Below is a small trained network, with its code and all its weights. Each question gives an input and a class and asks what happens when units are switched off, that is, made to give their printed mean instead of their output.

import numpy as np


def w(rows, s, z=0):
    codes = np.array(rows[::2]) - 128.0
    scale = np.full(codes.shape[1], s)
    scale[-1] = z or s
    return codes * scale


def norm(h):
    return h / np.sqrt((h * h).mean(-1, keepdims=True) + 1e-5)


def f(y):
    return np.maximum(y, 0)


def log_softmax(a):
    a = a - a.max(-1, keepdims=True)
    return a - np.log(np.exp(a).sum(-1, keepdims=True))


def net(x, mask):
    res = np.array(x, float).reshape(1, 4) / 4 @ E
    u = 0
    for l in range(4):
        y = f(norm(res) @ A[l][:, :-1].T + A[l][:, -1])
        res = res + np.where(mask[u : u + 3], y, B[l][:, -1]) @ B[l][:, :-1]
        u += 3
    return log_softmax(norm(res)[-1] @ U[:, :-1].T + U[:, -1])


A, B = {}, {}
E = w([
[171,190,156,109,203,125,136,141,124,136,125],'x0',
[100,186,118,141,70,76,76,56,101,137,130],'x1',
[180,106,13,95,85,82,149,139,145,138,251],'x2',
[164,127,41,171,180,137,173,4,161,148,206],'x3',
],0.0031)
A[0] = w([
[142,140,5,201,98,123,117,15,109,192,180,6],'0.n1',
[128,172,141,197,175,166,53,160,95,106,29,135],'0.n2',
[248,154,66,135,236,133,156,97,115,188,199,10],'0.n3',
],0.0028,0.0023)
B[0] = w([
[12,113,80,62,141,160,121,45,93,102,235,252],'0.n1',
[196,104,156,135,83,102,154,47,171,196,179,239],'0.n2',
[177,95,73,148,189,53,112,168,254,66,58,246],'0.n3',
],0.006,0.0026)
A[1] = w([
[171,64,120,122,113,115,95,158,155,125,84,244],'1.n1',
[98,145,144,90,32,22,87,254,111,140,146,2],'1.n2',
[154,164,51,86,164,162,157,97,112,86,121,237],'1.n3',
],0.0052,0.0012)
B[1] = w([
[87,36,54,172,149,126,88,208,176,90,109,216],'1.n1',
[120,221,4,129,171,186,135,163,87,235,158,254],'1.n2',
[93,162,169,118,140,1,175,159,75,103,164,222],'1.n3',
],0.0063,0.0045)
A[2] = w([
[173,124,96,126,118,255,110,174,114,191,159,6],'2.n1',
[174,185,183,151,103,113,79,54,144,176,43,125],'2.n2',
[81,35,131,67,108,105,130,92,179,160,188,225],'2.n3',
],0.0045,0.0015)
B[2] = w([
[119,185,115,176,28,253,23,156,84,206,161,209],'2.n1',
[188,225,174,47,160,114,123,67,62,69,47,201],'2.n2',
[152,134,224,75,80,155,118,121,107,202,112,252],'2.n3',
],0.0061,0.0038)
A[3] = w([
[119,193,86,159,130,189,142,168,48,219,119,3],'3.n1',
[3,112,144,46,79,68,157,41,100,122,246,77],'3.n2',
[229,156,154,80,126,128,106,69,24,76,29,26],'3.n3',
],0.0043,0.0022)
B[3] = w([
[91,198,78,157,88,96,72,124,88,183,189,207],'3.n1',
[60,106,182,217,43,136,208,48,15,28,124,254],'3.n2',
[254,211,132,75,162,198,76,81,239,55,139,189],'3.n3',
],0.0068,0.0056)
U = w([
[29,87,152,182,40,63,201,42,28,33,215,249],'0',
[166,39,64,118,217,18,190,253,219,47,149,110],'1',
[100,2,221,157,58,221,82,227,199,184,25,2],'2',
[231,236,234,34,135,214,45,60,208,71,35,95],'3',
[63,214,16,160,38,201,13,234,74,220,178,207],'4',
],0.0062,0.0028)

Each question gives the input, the list of numbers given to net, and the class t.
The units are the neurons (one row each of A and B). Each row of codes is followed by its name. A weight is (code - 128) times the scale printed after its matrix; where a second scale follows, it is the last column's (A, B and U).
mask holds one flag per neuron, layer by layer. A switched-off neuron (its flag False) gives its mean, the last column of its row in B, instead of its output. The means were averaged over made-up inputs and are rounded, as every weight is.
A unit's drop is (log p(t) with every unit on - log p(t) with that unit switched off) / (log p(t) with every unit on - log p(t) with every unit switched off).
The circuit of an input: a set's keep is (log p(t) with only the set's units on - log p(t) with every unit switched off) / (log p(t) with every unit on - log p(t) with every unit switched off). Starting from all 12 units, units are removed one at a time, each time the one whose removal leaves the highest keep (on an exact tie, the one counted first), for as long as the keep stays at least 0.8.
units of the circuit, in order: the units of the circuit, biggest drop first
most important unit: the unit with the biggest drop
k most important neurons: the k neurons with the biggest drops, biggest first
top k neurons in layer l: the k neurons of layer l with the biggest drops, biggest first
drop when u is switched off: that unit's drop, to one decimal
input [-1,-5,-6,7], class 1: most important unit => 0.n1
input [-7,-8,-4,2], class 2: units of the circuit, in order => (1.n2, 3.n2)
input [7,-1,-3,3], class 1: 2 most important neurons => (0.n3, 3.n2)
input [-1,-7,-5,4], class 2: units of the circuit, in order => (1.n2, 3.n2, 3.n3)
input [-7,-4,-4,-3], class 2: 2 most important neurons => (1.n2, 0.n2)
input [4,6,-7,7], class 3: units of the circuit, in order => (2.n2, 3.n3)
input [-2,-7,-4,3], class 2: units of the circuit, in order => (1.n2, 3.n2, 3.n3)
input [2,-6,7,6], class 1: 4 most important neurons => (0.n3, 3.n1, 2.n1, 0.n2)
input [-8,6,-4,-2], class 3: top 2 neurons in layer 0 => (0.n3, 0.n2)
input [-3,-8,-2,4], class 1: 2 most important neurons => (0.n1, 3.n2)
input [2,-4,-5,-4], class 3: 4 most important neurons => (1.n2, 0.n3, 0.n2, 1.n3)
input [4,-7,-6,-6], class 2: 4 most important neurons => (1.n1, 1.n2, 2.n2, 3.n3)
input [-7,-3,-5,-2], class 2: 3 most important neurons => (1.n2, 1.n1, 3.n2)
input [5,-1,-4,7], class 1: most important neuron => (0.n3)
input [-2,-1,-3,0], class 3: 2 most important neurons => (1.n2, 0.n2)
input [0,1,-8,-5], class 3: drop when 1.n2 is switched off => 0.0
input [3,-7,-7,6], class 1: drop when 2.n3 is switched off => 0.1
input [5,-8,6,4], class 1: drop when 0.n3 is switched off => 0.1
input [-2,-8,-2,0], class 2: drop when 1.n2 is switched off => 1.1
input [-8,8,-8,1], class 3: most important neuron => (2.n2)
